Below is a small trained network, with its code and all its weights. Each question gives an input and a target symbol and asks what happens when units are switched off, that is, made to give their printed mean instead of their output.

import numpy as np


def w(rows, s, z=0):
    codes = np.array(rows[::2]) - 128.0
    scale = np.full(codes.shape[1], s)
    scale[-1] = z or s
    return codes * scale


def f(y):
    return np.maximum(y, 0)


def softmax(a):
    e = np.exp(a - a.max(-1, keepdims=True))
    return e / e.sum(-1, keepdims=True)


def log_softmax(a):
    a = a - a.max(-1, keepdims=True)
    return a - np.log(np.exp(a).sum(-1, keepdims=True))


def net(x, mask):
    ids = ['βγδζηθλμξπφψω'.index(c) for c in x.split()]
    T = len(ids)
    res = E[ids] + P[:T]
    r = res
    for j in range(3):
        rows = slice(2 * j, 2 * j + 2)
        q, k, v = (r @ M[0][rows].T for M in (Q, K, V))
        z = softmax(np.where(np.tri(T) > 0, q @ k.T / 2**0.5, -1e9)) @ v
        o = O[0][rows]
        res = res + np.where(mask[j], z, o[:, -1]) @ o[:, :-1]
    y = f(res @ A[0][:, :-1].T + A[0][:, -1])
    res = res + np.where(mask[3:7], y, B[0][:, -1]) @ B[0][:, :-1]
    return log_softmax(res[-1] @ U[:, :-1].T + U[:, -1])


Q, K, V, O, A, B = {}, {}, {}, {}, {}, {}
E = w([
[157,137,138,75,133,116],'β',
[155,141,135,85,141,111],'γ',
[154,144,131,90,149,109],'δ',
[161,136,136,82,136,115],'ζ',
[155,138,140,79,143,108],'η',
[166,125,133,75,134,104],'θ',
[143,158,147,89,156,103],'λ',
[135,113,140,53,177,102],'μ',
[128,136,185,40,136,115],'ξ',
[8,135,89,81,123,161],'π',
[67,103,26,85,170,163],'φ',
[54,203,26,139,45,188],'ψ',
[70,206,60,40,148,33],'ω',
],0.015)
P = w([
[106,74,159,249,132,41],'0',
[114,115,182,203,153,130],'1',
[127,49,152,144,82,68],'2',
[96,146,146,182,165,147],'3',
[132,64,127,99,78,96],'4',
[78,175,120,157,174,160],'5',
[127,87,105,59,87,116],'6',
[68,201,86,128,178,180],'7',
[112,111,77,20,90,127],'8',
[58,228,65,93,185,195],'9',
],0.017)
Q[0] = w([
[77,55,82,119,61,142],'h1',
[100,180,182,183,243,161],'h1',
[208,120,110,69,70,78],'h2',
[90,126,140,99,122,90],'h2',
[44,130,123,29,253,96],'h3',
[120,74,135,91,207,57],'h3',
],0.051)
K[0] = w([
[178,144,170,174,67,128],'h1',
[103,218,41,43,99,187],'h1',
[123,27,172,230,86,131],'h2',
[116,98,87,116,104,136],'h2',
[126,122,71,3,138,87],'h3',
[108,92,125,54,114,34],'h3',
],0.051)
V[0] = w([
[52,2,84,111,219,167],'h1',
[32,144,160,141,26,127],'h1',
[156,145,140,107,130,89],'h2',
[178,121,186,142,157,252],'h2',
[160,135,54,190,45,152],'h3',
[157,65,45,151,201,132],'h3',
],0.019)
O[0] = w([
[140,123,208,166,56,117,178],'h1',
[2,113,93,121,149,156,221],'h1',
[80,118,94,138,126,127,103],'h2',
[86,175,100,71,158,191,5],'h2',
[176,127,117,100,128,151,112],'h3',
[177,136,140,181,89,112,109],'h3',
],0.014,0.015)
A[0] = w([
[144,94,126,137,96,110,5],'n1',
[118,201,47,209,179,157,101],'n2',
[235,200,108,132,235,177,155],'n3',
[155,227,191,136,251,90,127],'n4',
],0.017,0.015)
B[0] = w([
[98,135,74,103,171,152,237],'n1',
[213,115,140,150,151,117,254],'n2',
[89,91,99,184,39,251,161],'n3',
[144,212,78,72,161,43,178],'n4',
],0.021,0.012)
U = w([
[111,138,122,131,113,116,2],'β',
[108,159,133,138,115,122,51],'γ',
[112,169,135,149,110,121,41],'δ',
[112,166,126,145,104,141,61],'ζ',
[105,174,123,128,117,120,83],'η',
[116,61,83,3,4,91,205],'θ',
[112,196,111,146,124,95,23],'λ',
[156,212,156,160,97,53,46],'μ',
[80,204,130,81,162,94,55],'ξ',
[44,203,207,135,156,161,122],'π',
[156,173,229,181,63,99,128],'φ',
[133,160,179,131,201,172,213],'ψ',
[123,65,107,157,60,18,215],'ω',
],0.0062,0.0076)

Each question gives the input, a string of symbols that net reads in full, and the target symbol t.
The units are the heads (2 rows each of Q, K, V and O) and the neurons (one row each of A and B). Each row of codes is followed by its name. A weight is (code - 128) times the scale printed after its matrix; where a second scale follows, it is the last column's (O, A, B and U).
mask holds one flag per unit, heads first, then neurons. A switched-off unit (its flag False) gives its mean, the last column of its rows in O or B, instead of its output. The means were averaged over made-up inputs and are rounded, as every weight is.
A unit's drop is (log p(t) with every unit on - log p(t) with that unit switched off) / (log p(t) with every unit on - log p(t) with every unit switched off).
The circuit of an input: a set's keep is (log p(t) with only the set's units on - log p(t) with every unit switched off) / (log p(t) with every unit on - log p(t) with every unit switched off). Starting from all 7 units, units are removed one at a time, each time the one whose removal leaves the highest keep (on an exact tie, the one counted first), for as long as the keep stays at least 0.8.
units of the circuit, in order: the units of the circuit, biggest drop first
unit that matters most: the unit with the biggest drop
k most important neurons: the k neurons with the biggest drops, biggest first
heads that matter: for each layer, one digit per head in row order, 1 if its drop is at least 0.15 and else 0, layers parted by /
drop when u is switched off: that unit's drop, to one decimal
input ψ ψ δ η ψ ω ζ ψ ζ η, target ψ: units of the circuit, in order	(n2 h1 h2)
input ω γ ψ γ β θ λ φ ξ ξ, target φ: most important neuron	(n1)
input π γ φ ξ λ φ μ γ, target φ: heads that matter	100
input ω ψ θ γ ψ η ψ π, target ψ: units of the circuit, in order	(h1 n2)
input θ ψ γ λ μ γ, target μ: heads that matter	101
input λ θ ζ μ β π, target π: units of the circuit, in order	(h1 n2)
input ψ λ ξ ξ φ β, target φ: heads that matter	100
input π μ ψ ψ ψ π θ ζ, target π: heads that matter	110
input θ θ β λ μ π λ θ ψ θ, target ψ: units of the circuit, in order	(h1 n2 h2)
input ω ψ ω θ, target ω: heads that matter	010
input β ξ β ω δ δ γ β θ ζ, target θ: heads that matter	110
input ζ β β ψ η ψ π π, target ψ: units of the circuit, in order	(n2 h1)
input π θ ψ ζ φ ξ ζ γ ξ θ, target ξ: 2 most important neurons	(n4 n2)
input ψ ψ δ π φ π γ η, target π: units of the circuit, in order	(h1 h2)
input ω ψ θ β, target ψ: unit that matters most	n2
input θ π γ ξ ψ β ψ ζ, target ψ: units of the circuit, in order	(h1 n2 h2)
input θ π φ ψ ω ψ φ θ ξ, target ω: 3 most important neurons	(n1 n3 n4)
input η π β γ ψ ψ, target ψ: drop when h1 is switched off	0.7
input γ ξ θ ψ γ λ, target ψ: drop when h1 is switched off	1.5
input η ψ ψ ξ φ μ, target φ: units of the circuit, in order	(h1)
input θ φ ψ μ ζ φ π θ, target φ: drop when h1 is switched off	1.0
input μ η π ω, target ω: drop when n1 is switched off	0.0
input ω ω ψ ψ, target ω: 2 most important neurons	(n1 n2)
